Here is a tiny trained network, its code and every weight. The questions are about switching its units off for an input and a target symbol, where a switched-off unit gives its printed mean instead of its output.

import numpy as np


def w(rows, s, z=0):
    codes = np.array(rows[::2]) - 128.0
    scale = np.full(codes.shape[1], s)
    scale[-1] = z or s
    return codes * scale


def f(y):
    return y / 2 * (1 + np.tanh(0.7978845608 * (y + 0.044715 * y**3)))


def softmax(a):
    e = np.exp(a - a.max(-1, keepdims=True))
    return e / e.sum(-1, keepdims=True)


def log_softmax(a):
    a = a - a.max(-1, keepdims=True)
    return a - np.log(np.exp(a).sum(-1, keepdims=True))


def net(x, mask):
    ids = ['αγεηξστψω'.index(c) for c in x.split()]
    T = len(ids)
    res = E[ids] + P[:T]
    u = 0
    for l in range(2):
        q, k, v = (res @ M[l].T for M in (Q, K, V))
        z = softmax(np.where(np.tri(T) > 0, q @ k.T / 3**0.5, -1e9)) @ v
        res = res + np.where(mask[u], z, O[l][:, -1]) @ O[l][:, :-1]
        u += 1
        y = f(res @ A[l][:, :-1].T + A[l][:, -1])
        res = res + np.where(mask[u : u + 12], y, B[l][:, -1]) @ B[l][:, :-1]
        u += 12
    return log_softmax(res[-1] @ U[:, :-1].T + U[:, -1])


Q, K, V, O, A, B = {}, {}, {}, {}, {}, {}
E = w([
[161,167,95],'α',
[117,157,91],'γ',
[94,164,81],'ε',
[202,124,127],'η',
[126,143,142],'ξ',
[155,66,124],'σ',
[100,253,141],'τ',
[129,95,134],'ψ',
[145,82,171],'ω',
],0.023)
P = w([
[64,98,176],'0',
[116,248,131],'1',
[106,127,181],'2',
[165,158,72],'3',
[116,239,128],'4',
[95,114,183],'5',
[154,161,65],'6',
[117,238,127],'7',
[90,109,184],'8',
],0.013)
Q[0] = w([
[125,232,149],'L0H1',
[255,45,95],'L0H1',
[100,165,235],'L0H1',
],0.0086)
K[0] = w([
[114,186,98],'L0H1',
[216,14,35],'L0H1',
[122,204,255],'L0H1',
],0.0073)
V[0] = w([
[154,254,173],'L0H1',
[31,164,178],'L0H1',
[108,204,237],'L0H1',
],0.0057)
O[0] = w([
[118,254,157,253],'L0H1',
[72,160,170,187],'L0H1',
[130,136,178,192],'L0H1',
],0.0091,0.0073)
A[0] = w([
[147,4,207,152],'L0N1',
[175,165,118,194],'L0N2',
[33,132,115,21],'L0N3',
[127,155,40,202],'L0N4',
[182,178,93,147],'L0N5',
[138,159,152,194],'L0N6',
[114,177,63,56],'L0N7',
[111,179,181,250],'L0N8',
[57,142,128,3],'L0N9',
[209,222,187,169],'L0N10',
[206,69,82,21],'L0N11',
[114,114,220,67],'L0N12',
],0.013,0.0029)
B[0] = w([
[104,154,5,142],'L0N1',
[168,88,105,170],'L0N2',
[115,188,164,160],'L0N3',
[156,182,115,169],'L0N4',
[166,120,109,181],'L0N5',
[122,79,107,176],'L0N6',
[124,141,80,187],'L0N7',
[72,108,116,228],'L0N8',
[107,157,138,161],'L0N9',
[138,78,122,250],'L0N10',
[18,139,125,135],'L0N11',
[130,137,179,143],'L0N12',
],0.011,0.022)
Q[1] = w([
[99,139,202],'L1H1',
[112,246,73],'L1H1',
[168,199,87],'L1H1',
],0.011)
K[1] = w([
[188,43,56],'L1H1',
[2,71,109],'L1H1',
[29,118,199],'L1H1',
],0.0091)
V[1] = w([
[130,4,161],'L1H1',
[161,241,31],'L1H1',
[52,8,113],'L1H1',
],0.0037)
O[1] = w([
[3,41,122,3],'L1H1',
[54,42,223,239],'L1H1',
[222,121,190,142],'L1H1',
],0.0033,0.0059)
A[1] = w([
[140,136,182,242],'L1N1',
[131,44,85,88],'L1N2',
[132,158,249,119],'L1N3',
[193,51,167,166],'L1N4',
[78,169,139,213],'L1N5',
[65,139,90,131],'L1N6',
[109,220,186,106],'L1N7',
[151,102,104,221],'L1N8',
[161,91,175,108],'L1N9',
[196,62,92,2],'L1N10',
[73,70,173,150],'L1N11',
[146,114,99,230],'L1N12',
],0.014,0.0082)
B[1] = w([
[75,47,88,154],'L1N1',
[64,158,141,174],'L1N2',
[172,58,93,168],'L1N3',
[182,82,196,151],'L1N4',
[160,132,109,252],'L1N5',
[208,148,154,246],'L1N6',
[64,131,89,211],'L1N7',
[102,94,106,187],'L1N8',
[159,179,254,131],'L1N9',
[128,184,154,166],'L1N10',
[65,157,208,186],'L1N11',
[117,97,110,202],'L1N12',
],0.015)
U = w([
[91,18,40,154],'α',
[195,83,108,215],'γ',
[102,227,118,3],'ε',
[179,119,186,166],'η',
[70,133,166,178],'ξ',
[168,5,115,137],'σ',
[125,193,197,73],'τ',
[114,124,153,200],'ψ',
[127,69,167,38],'ω',
],0.011,0.0065)

Each question gives the input, a string of symbols that net reads in full, and the target symbol t.
The units are the heads (3 rows each of Q, K, V and O) and the neurons (one row each of A and B). Each row of codes is followed by its name. A weight is (code - 128) times the scale printed after its matrix; where a second scale follows, it is the last column's (O, A, B and U).
mask holds one flag per unit, layer by layer, with each layer's heads first. A switched-off unit (its flag False) gives its mean, the last column of its rows in O or B, instead of its output. The means were averaged over made-up inputs and are rounded, as every weight is.
A unit's drop is (log p(t) with every unit on - log p(t) with that unit switched off) / (log p(t) with every unit on - log p(t) with every unit switched off).
most important unit: the unit with the biggest drop
k most important neurons: the k neurons with the biggest drops, biggest first
k most important neurons of layer l: the k neurons of layer l with the biggest drops, biggest first
input ε ε ε ε η ε τ ε γ, target ξ: most important unit -> L1N11
input γ τ α σ α ε α ξ, target ξ: 3 most important neurons -> L0N8, L1N11, L0N10
input τ α ω, target ξ: 2 most important neurons -> L0N1, L1N11
input γ ε α α γ ε ξ σ, target σ: 2 most important neurons of layer 0 -> L0N10, L0N8
input ε τ ε τ τ γ, target ξ: 3 most important neurons of layer 0 -> L0N8, L0N10, L0N6
input ε γ ε α ε ω, target γ: 3 most important neurons -> L0N1, L0N10, L0N2
input ψ τ η ε α ψ, target ξ: 2 most important neurons -> L1N11, L0N1
input ε ε ψ η, target α: 4 most important neurons -> L0N11, L1N6, L1N8, L1N12
input η ε ξ ω α τ ε, target γ: 3 most important neurons of layer 1 -> L1N11, L1N2, L1N10
input ε α τ ξ σ, target σ: 3 most important neurons -> L0N8, L0N10, L1N4
input ξ ε α, target σ: 4 most important neurons -> L1N4, L1N7, L0N1, L0N7
input ε ε σ ε ε ε ε α τ, target ξ: 3 most important neurons -> L1N11, L0N8, L0N10
input η ε α τ, target α: 3 most important neurons -> L0N10, L0N2, L0N6
input ε ψ τ α γ, target γ: 3 most important neurons -> L0N10, L1N11, L0N6
input τ ε α, target ξ: 2 most important neurons of layer 0 -> L0N4, L0N10
input σ ε ω, target α: 2 most important neurons -> L0N1, L0N3
input γ α γ ε ε α σ ξ, target ξ: most important unit -> L0N4
input α ω ε τ ε τ ε ω, target ω: 3 most important neurons of layer 1 -> L1N11, L1N3, L1N1
input τ σ ε τ, target γ: 2 most important neurons of layer 0 -> L0N10, L0N9
input ε ψ τ τ ε ψ α ε ε, target ξ: 3 most important neurons of layer 1 -> L1N11, L1N7, L1N12
input ε ε ε ξ η, target η: 2 most important neurons of layer 0 -> L0N10, L0N2
input ε ε ξ ε α α, target σ: 4 most important neurons -> L1N7, L1N4, L0N7, L0N1
input α ε α ε γ ψ ξ τ α, target ξ: 2 most important neurons of layer 0 -> L0N4, L0N7
input ψ τ τ η α α ε γ τ, target ξ: 4 most important neurons of layer 0 -> L0N8, L0N10, L0N12, L0N6
